Below are the code and all the weights of a small trained network. Each question names an input and a class and asks about switching units off, where a switched-off unit gives its printed mean instead of its output.

import numpy as np


def w(rows, s, z=0):
    codes = np.array(rows[::2]) - 128.0
    scale = np.full(codes.shape[1], s)
    scale[-1] = z or s
    return codes * scale


def norm(h):
    return h / np.sqrt((h * h).mean(-1, keepdims=True) + 1e-5)


def f(y):
    return np.maximum(y, 0)


def log_softmax(a):
    a = a - a.max(-1, keepdims=True)
    return a - np.log(np.exp(a).sum(-1, keepdims=True))


def net(x, mask):
    res = np.array(x, float).reshape(1, 8) / 4 @ E
    u = 0
    for l in range(2):
        y = f(norm(res) @ A[l][:, :-1].T + A[l][:, -1])
        res = res + np.where(mask[u : u + 16], y, B[l][:, -1]) @ B[l][:, :-1]
        u += 16
    return log_softmax(norm(res)[-1] @ U[:, :-1].T + U[:, -1])


A, B = {}, {}
E = w([
[163,141,168,163,161,80,146,107],'x0',
[61,96,77,155,115,221,191,185],'x1',
[109,85,78,189,140,166,42,128],'x2',
[19,99,105,121,149,142,154,66],'x3',
[150,118,113,222,19,116,157,145],'x4',
[137,141,122,87,56,84,103,100],'x5',
[133,136,90,64,119,150,133,192],'x6',
[91,103,3,154,151,59,36,103],'x7',
],0.0037)
A[0] = w([
[127,135,104,48,123,72,143,138,42],'0.n0',
[193,134,228,92,119,148,153,117,4],'0.n1',
[126,131,140,165,117,86,154,94,73],'0.n2',
[134,136,137,179,128,87,140,92,51],'0.n3',
[168,122,92,161,168,135,73,165,25],'0.n4',
[113,135,163,141,161,200,254,183,20],'0.n5',
[136,106,127,155,120,89,142,111,60],'0.n6',
[102,120,104,138,122,145,131,128,77],'0.n7',
[81,122,127,111,202,142,130,93,42],'0.n8',
[159,121,143,31,121,92,146,126,58],'0.n9',
[44,114,103,148,79,175,148,144,39],'0.n10',
[132,126,132,165,111,76,144,104,61],'0.n11',
[95,110,136,112,192,139,130,105,52],'0.n12',
[124,117,190,110,108,137,124,157,118],'0.n13',
[71,116,141,124,197,128,124,115,23],'0.n14',
[141,130,103,161,129,138,74,144,32],'0.n15',
],0.0095,0.0032)
B[0] = w([
[72,131,125,108,114,165,77,168,171],'0.n0',
[254,172,119,107,134,92,108,104,243],'0.n1',
[144,133,139,163,131,159,96,160,174],'0.n2',
[126,119,156,160,119,158,87,167,174],'0.n3',
[123,86,86,96,164,71,122,165,167],'0.n4',
[109,16,169,79,162,189,173,141,254],'0.n5',
[135,117,148,156,120,148,97,131,154],'0.n6',
[160,150,125,120,114,127,124,101,152],'0.n7',
[94,157,117,154,187,140,111,95,181],'0.n8',
[100,190,123,97,94,150,96,171,195],'0.n9',
[167,121,85,103,71,147,95,50,199],'0.n10',
[142,122,153,164,128,151,99,146,171],'0.n11',
[99,151,123,154,177,124,127,93,170],'0.n12',
[161,133,158,106,146,124,137,120,185],'0.n13',
[118,157,106,150,185,129,105,87,170],'0.n14',
[144,102,116,91,142,72,120,142,156],'0.n15',
],0.017,0.0059)
A[1] = w([
[134,116,125,181,131,101,123,177,121],'1.n0',
[64,191,147,113,94,117,149,174,52],'1.n1',
[81,162,119,160,177,121,158,99,43],'1.n2',
[69,176,125,112,108,123,161,173,53],'1.n3',
[99,100,105,132,123,9,193,193,40],'1.n4',
[149,165,104,145,117,107,106,128,134],'1.n5',
[132,126,81,149,38,118,174,71,63],'1.n6',
[195,192,159,112,116,74,201,131,5],'1.n7',
[90,110,75,144,75,152,136,95,82],'1.n8',
[125,106,187,168,99,112,113,142,100],'1.n9',
[139,122,136,143,147,119,143,123,146],'1.n10',
[83,161,131,178,169,121,150,99,64],'1.n11',
[95,135,195,232,67,95,133,153,41],'1.n12',
[77,157,121,165,184,102,154,91,35],'1.n13',
[122,123,101,123,119,137,137,104,117],'1.n14',
[69,72,174,112,139,145,249,153,69],'1.n15',
],0.012,0.0021)
B[1] = w([
[130,100,62,161,99,125,135,174,198],'1.n0',
[58,165,119,67,80,161,98,151,161],'1.n1',
[110,126,160,204,155,124,60,70,201],'1.n2',
[59,145,172,105,90,141,93,177,151],'1.n3',
[115,45,109,135,181,11,112,223,169],'1.n4',
[66,82,150,135,148,189,194,127,231],'1.n5',
[91,174,148,146,27,56,199,98,195],'1.n6',
[176,211,188,138,205,73,179,161,253],'1.n7',
[146,160,173,131,100,38,173,128,207],'1.n8',
[129,195,7,109,159,161,200,129,197],'1.n9',
[116,148,90,97,100,134,111,125,166],'1.n10',
[112,161,111,142,186,112,84,54,199],'1.n11',
[176,128,67,227,64,230,152,153,188],'1.n12',
[102,135,161,203,170,117,66,52,210],'1.n13',
[108,126,212,176,127,98,148,165,171],'1.n14',
[109,18,123,74,113,198,151,71,250],'1.n15',
],0.016,0.004)
U = w([
[43,202,147,45,90,161,64,182,28],'0',
[107,135,148,137,22,29,188,63,125],'1',
[242,219,196,91,198,101,161,162,129],'2',
[60,152,130,201,222,107,48,14,242],'3',
[133,1,167,46,153,216,182,77,199],'4',
[110,40,71,124,169,8,102,205,1],'5',
[167,141,48,228,97,201,145,169,134],'6',
],0.0094,0.00084)

Each question gives the input, the list of numbers given to net, and the class t.
The units are the neurons (one row each of A and B). Each row of codes is followed by its name. A weight is (code - 128) times the scale printed after its matrix; where a second scale follows, it is the last column's (A, B and U).
mask holds one flag per neuron, layer by layer. A switched-off neuron (its flag False) gives its mean, the last column of its row in B, instead of its output. The means were averaged over made-up inputs and are rounded, as every weight is.
A unit's drop is (log p(t) with every unit on - log p(t) with that unit switched off) / (log p(t) with every unit on - log p(t) with every unit switched off).
The circuit of an input: a set's keep is (log p(t) with only the set's units on - log p(t) with every unit switched off) / (log p(t) with every unit on - log p(t) with every unit switched off). Starting from the 12 units with the biggest drops (on a tie, the unit counted first), units are removed one at a time, each time the one whose removal leaves the highest keep (on an exact tie, the one counted first), for as long as the keep stays at least 0.8.
circuit, biggest first: the units of the circuit, biggest drop first
unit that matters most: the unit with the biggest drop
k most important neurons: the k neurons with the biggest drops, biggest first
drop of u: that unit's drop, to one decimal
input [-7,8,-5,1,1,8,-3,-1], class 1: circuit, biggest first -> [0.n10, 1.n6]
input [-3,1,0,1,4,-1,-6,4], class 6: unit that matters most -> 0.n3
input [4,-3,7,-2,-1,6,-5,4], class 5: circuit, biggest first -> [0.n4, 0.n15]
input [-6,-3,6,-4,-8,-3,6,-3], class 3: 2 most important neurons -> [0.n5, 0.n12]
input [4,0,8,-3,-6,1,-7,7], class 5: 2 most important neurons -> [0.n4, 0.n15]
input [-1,3,-7,-2,5,4,-6,-1], class 6: 2 most important neurons -> [0.n2, 0.n11]
input [6,8,-4,3,5,7,-4,0], class 6: 3 most important neurons -> [0.n2, 0.n11, 0.n3]
input [5,3,-3,-6,-4,-3,7,-7], class 4: 2 most important neurons -> [0.n5, 1.n15]
input [-5,2,2,5,-4,8,3,0], class 1: 2 most important neurons -> [0.n10, 1.n8]
input [2,-5,-2,3,-4,8,7,-5], class 0: 3 most important neurons -> [0.n9, 0.n0, 1.n1]
input [-1,6,-5,-5,-7,1,3,2], class 0: 2 most important neurons -> [0.n9, 0.n0]
input [-4,-8,8,-1,3,5,-6,4], class 6: 4 most important neurons -> [0.n5, 0.n3, 0.n11, 0.n1]
input [1,8,-2,0,7,7,-6,3], class 1: 3 most important neurons -> [0.n10, 1.n6, 1.n8]
input [-3,2,-2,6,-6,-4,-7,-5], class 3: unit that matters most -> 0.n8
input [-7,5,-2,6,-2,-4,-1,2], class 3: 2 most important neurons -> [0.n8, 0.n14]
input [-4,-6,-6,4,7,7,1,6], class 6: 2 most important neurons -> [1.n12, 0.n11]
input [-7,-7,-8,-4,-3,0,-4,3], class 0: drop of 0.n0 -> 0.2
input [8,-6,1,-6,-1,6,6,6], class 0: drop of 0.n0 -> 0.7
input [-7,-3,-3,8,6,6,8,6], class 1: drop of 0.n10 -> 0.1
input [3,-2,1,-5,-8,1,3,8], class 5: unit that matters most -> 0.n4
input [-7,-4,0,5,-5,3,-1,-3], class 3: drop of 0.n8 -> 0.3
